Below is a small trained network, with its code and all its weights. Each question gives an input and a target symbol and asks what happens when units are switched off, that is, made to give their printed mean instead of their output.

import numpy as np


def w(rows, s, z=0):
    codes = np.array(rows[::2]) - 128.0
    scale = np.full(codes.shape[1], s)
    scale[-1] = z or s
    return codes * scale


def f(y):
    return np.maximum(y, 0)


def softmax(a):
    e = np.exp(a - a.max(-1, keepdims=True))
    return e / e.sum(-1, keepdims=True)


def log_softmax(a):
    a = a - a.max(-1, keepdims=True)
    return a - np.log(np.exp(a).sum(-1, keepdims=True))


def net(x, mask):
    ids = ['ΘΠΦγδεηλμξτψ'.index(c) for c in x.split()]
    T = len(ids)
    res = E[ids] + P[:T]
    u = 0
    for l in range(2):
        q, k, v = (res @ M[l].T for M in (Q, K, V))
        z = softmax(np.where(np.tri(T) > 0, q @ k.T / 2**0.5, -1e9)) @ v
        res = res + np.where(mask[u], z, O[l][:, -1]) @ O[l][:, :-1]
        u += 1
        y = f(res @ A[l][:, :-1].T + A[l][:, -1])
        res = res + np.where(mask[u : u + 8], y, B[l][:, -1]) @ B[l][:, :-1]
        u += 8
    return log_softmax(res[-1] @ U[:, :-1].T + U[:, -1])


Q, K, V, O, A, B = {}, {}, {}, {}, {}, {}
E = w([
[202,166,52,86,181,99,118,127,84],'Θ',
[139,161,165,187,111,132,82,190,70],'Π',
[82,112,146,2,204,212,204,182,92],'Φ',
[210,108,122,193,190,120,49,180,101],'γ',
[134,166,115,147,80,173,76,152,69],'δ',
[125,194,225,70,87,162,183,72,155],'ε',
[192,47,131,25,134,27,191,105,180],'η',
[114,101,94,236,53,33,232,106,137],'λ',
[94,147,145,143,195,84,78,36,203],'μ',
[119,55,123,165,60,83,69,136,210],'ξ',
[165,185,125,141,170,89,133,174,59],'τ',
[154,153,45,105,85,206,79,121,87],'ψ',
],0.0096)
P = w([
[3,102,130,110,75,106,47,102,26],'0',
[198,140,118,146,143,118,158,169,139],'1',
[197,153,128,149,142,107,145,146,134],'2',
[203,158,130,145,142,105,151,154,138],'3',
[194,167,120,142,135,109,157,152,128],'4',
[195,154,118,152,136,118,138,150,138],'5',
[200,163,122,136,137,120,135,139,131],'6',
[206,155,116,149,144,116,140,144,130],'7',
[206,148,115,137,140,112,145,140,127],'8',
[204,157,122,147,146,116,138,145,132],'9',
],0.0058)
Q[0] = w([
[23,101,198,39,177,197,173,121,131],'L0H1',
[26,2,172,140,74,71,205,42,237],'L0H1',
],0.0087)
K[0] = w([
[186,193,136,85,172,212,180,174,154],'L0H1',
[242,161,98,192,121,127,174,148,255],'L0H1',
],0.0098)
V[0] = w([
[39,231,132,33,83,191,171,103,97],'L0H1',
[101,171,253,201,77,102,130,216,95],'L0H1',
],0.0056)
O[0] = w([
[132,84,66,193,149,147,195,46,66,248],'L0H1',
[182,30,235,98,155,115,122,143,2,226],'L0H1',
],0.0072,0.0012)
A[0] = w([
[128,137,21,237,71,92,171,118,83,249],'L0N1',
[60,95,124,168,39,156,66,121,125,123],'L0N2',
[116,190,197,131,47,116,197,106,140,237],'L0N3',
[140,117,111,91,202,139,177,181,131,162],'L0N4',
[180,68,154,115,193,182,93,203,24,193],'L0N5',
[116,105,162,123,189,100,83,72,150,248],'L0N6',
[151,247,72,102,121,140,39,254,117,132],'L0N7',
[171,197,114,185,198,116,136,152,142,57],'L0N8',
],0.008,0.002)
B[0] = w([
[181,77,95,230,204,112,144,81,142,253],'L0N1',
[178,70,154,192,80,196,52,116,192,152],'L0N2',
[194,122,186,119,164,134,150,99,145,224],'L0N3',
[101,89,122,124,78,164,148,155,124,170],'L0N4',
[116,142,127,49,76,132,198,116,24,237],'L0N5',
[90,195,126,118,105,96,100,108,159,177],'L0N6',
[158,155,81,85,182,122,2,201,89,204],'L0N7',
[123,140,99,169,127,174,69,110,153,184],'L0N8',
],0.009,0.0052)
Q[1] = w([
[137,143,230,118,95,80,128,116,254],'L1H1',
[179,176,91,159,178,73,42,119,54],'L1H1',
],0.0088)
K[1] = w([
[231,255,195,118,141,111,138,119,210],'L1H1',
[73,67,122,142,115,8,57,13,89],'L1H1',
],0.0067)
V[1] = w([
[82,120,184,119,9,213,89,118,163],'L1H1',
[205,82,102,254,147,252,71,91,167],'L1H1',
],0.0061)
O[1] = w([
[189,110,192,70,207,249,188,179,149,62],'L1H1',
[154,254,166,139,40,179,183,124,184,253],'L1H1',
],0.0068,0.0049)
A[1] = w([
[124,150,119,204,152,37,50,133,186,166],'L1N1',
[120,183,131,1,90,151,80,172,98,4],'L1N2',
[91,54,73,175,213,69,62,136,106,66],'L1N3',
[143,166,137,140,21,99,163,176,197,91],'L1N4',
[120,110,107,27,132,78,176,97,202,174],'L1N5',
[150,168,174,60,110,161,211,111,59,129],'L1N6',
[102,122,144,31,174,203,128,186,107,71],'L1N7',
[83,211,112,201,136,190,93,94,171,74],'L1N8',
],0.0076,0.004)
B[1] = w([
[66,83,152,130,165,190,88,59,165,252],'L1N1',
[48,159,153,248,125,29,178,196,146,168],'L1N2',
[130,121,209,77,70,91,174,165,237,185],'L1N3',
[125,10,49,101,138,127,161,226,173,193],'L1N4',
[151,140,108,69,103,60,126,96,2,171],'L1N5',
[72,111,171,88,61,211,123,86,170,254],'L1N6',
[91,164,129,214,219,143,150,133,89,171],'L1N7',
[97,164,33,23,210,57,179,89,139,191],'L1N8',
],0.0071,0.008)
U = w([
[59,168,119,122,19,107,150,164,155,58],'Θ',
[155,149,68,92,151,130,196,155,159,4],'Π',
[46,61,96,105,175,178,157,139,71,129],'Φ',
[255,174,95,128,197,190,66,162,63,237],'γ',
[110,203,160,188,162,171,150,144,154,22],'δ',
[209,166,213,57,81,204,143,65,153,177],'ε',
[195,68,92,4,86,24,132,154,84,168],'η',
[154,46,158,228,183,82,228,107,192,102],'λ',
[23,210,121,124,171,103,67,53,156,142],'μ',
[127,46,134,86,120,208,43,217,214,167],'ξ',
[162,178,83,190,75,91,122,78,42,166],'τ',
[125,169,150,149,171,42,126,186,103,136],'ψ',
],0.0064,0.0035)

Each question gives the input, a string of symbols that net reads in full, and the target symbol t.
The units are the heads (2 rows each of Q, K, V and O) and the neurons (one row each of A and B). Each row of codes is followed by its name. A weight is (code - 128) times the scale printed after its matrix; where a second scale follows, it is the last column's (O, A, B and U).
mask holds one flag per unit, layer by layer, with each layer's heads first. A switched-off unit (its flag False) gives its mean, the last column of its rows in O or B, instead of its output. The means were averaged over made-up inputs and are rounded, as every weight is.
A unit's drop is (log p(t) with every unit on - log p(t) with that unit switched off) / (log p(t) with every unit on - log p(t) with every unit switched off).
The circuit of an input: a set's keep is (log p(t) with only the set's units on - log p(t) with every unit switched off) / (log p(t) with every unit on - log p(t) with every unit switched off). Starting from the 12 units with the biggest drops (on a tie, the unit counted first), units are removed one at a time, each time the one whose removal leaves the highest keep (on an exact tie, the one counted first), for as long as the keep stays at least 0.8.
circuit, biggest first: the units of the circuit, biggest drop first
unit that matters most: the unit with the biggest drop
k most important neurons: the k neurons with the biggest drops, biggest first
top k neurons in layer l: the k neurons of layer l with the biggest drops, biggest first
drop when u is switched off: that unit's drop, to one decimal
input λ γ ε δ Θ ε Φ, target Φ: circuit, biggest first	(L1H1 L0N4 L1N7 L0N5)
input δ ε Θ Π, target ε: circuit, biggest first	(L0N2 L1H1 L1N6)
input μ ε ε γ Π, target γ: 3 most important neurons	(L0N2 L0N7 L0N1)
input δ ε Π ε Π ε ξ δ, target ε: 4 most important neurons	(L0N2 L1N6 L0N5 L0N1)
input λ μ γ λ λ Θ, target Θ: 3 most important neurons	(L0N1 L1N2 L0N5)
input ξ Φ γ, target δ: unit that matters most	L1H1
input δ λ ε μ τ ε Π Π Θ τ, target ε: 2 most important neurons	(L0N2 L1N6)
input λ γ ψ Π ε ε λ Π, target Θ: top 3 neurons in layer 0	(L0N1 L0N5 L0N2)
input ε ε γ ε τ ε Φ Π, target τ: 2 most important neurons	(L0N5 L0N1)
input τ ψ γ μ Π δ Θ, target η: circuit, biggest first	(L1H1 L0N5 L0H1 L1N3)
input μ η δ μ δ, target γ: 3 most important neurons	(L0N2 L0N7 L0N1)
input μ λ Θ ψ Θ γ, target γ: top 4 neurons in layer 0	(L0N2 L0N5 L0N7 L0N1)
input γ Θ μ Θ η η γ, target ψ: top 3 neurons in layer 0	(L0N7 L0N5 L0N1)
input μ ξ μ Θ, target γ: unit that matters most	L0N2
input Π ψ Θ Θ, target Φ: top 2 neurons in layer 1	(L1N7 L1N6)
input ψ μ λ η γ τ Π ξ Φ δ, target Π: 3 most important neurons	(L1N8 L0N2 L1N4)
input ξ ξ λ ξ ε Π Φ ξ ψ, target δ: top 2 neurons in layer 0	(L0N2 L0N7)
input ε ψ ε Θ ψ, target τ: 2 most important neurons	(L0N1 L0N5)
input γ λ η γ ψ λ μ Θ μ Θ, target ψ: top 3 neurons in layer 0	(L0N7 L0N1 L0N5)
input τ Π ε ψ δ ε Π Φ γ, target η: unit that matters most	L1H1
input ε λ Π, target τ: drop when L0N3 is switched off	0.1
input Φ λ γ δ, target λ: 2 most important neurons	(L0N1 L1N3)
input Π ε μ Θ ψ ε δ, target Φ: drop when L0N5 is switched off	0.7
input ψ ε ψ ψ, target Π: drop when L1H1 is switched off	0.8
input Π τ ξ ψ η τ, target Φ: drop when L0H1 is switched off	1.3
input Π λ λ Θ Θ δ, target Φ: top 3 neurons in layer 0	(L0N5 L0N2 L0N1)
input Π ξ ψ ε η Φ η μ ε γ, target Φ: most important neuron	(L0N5)
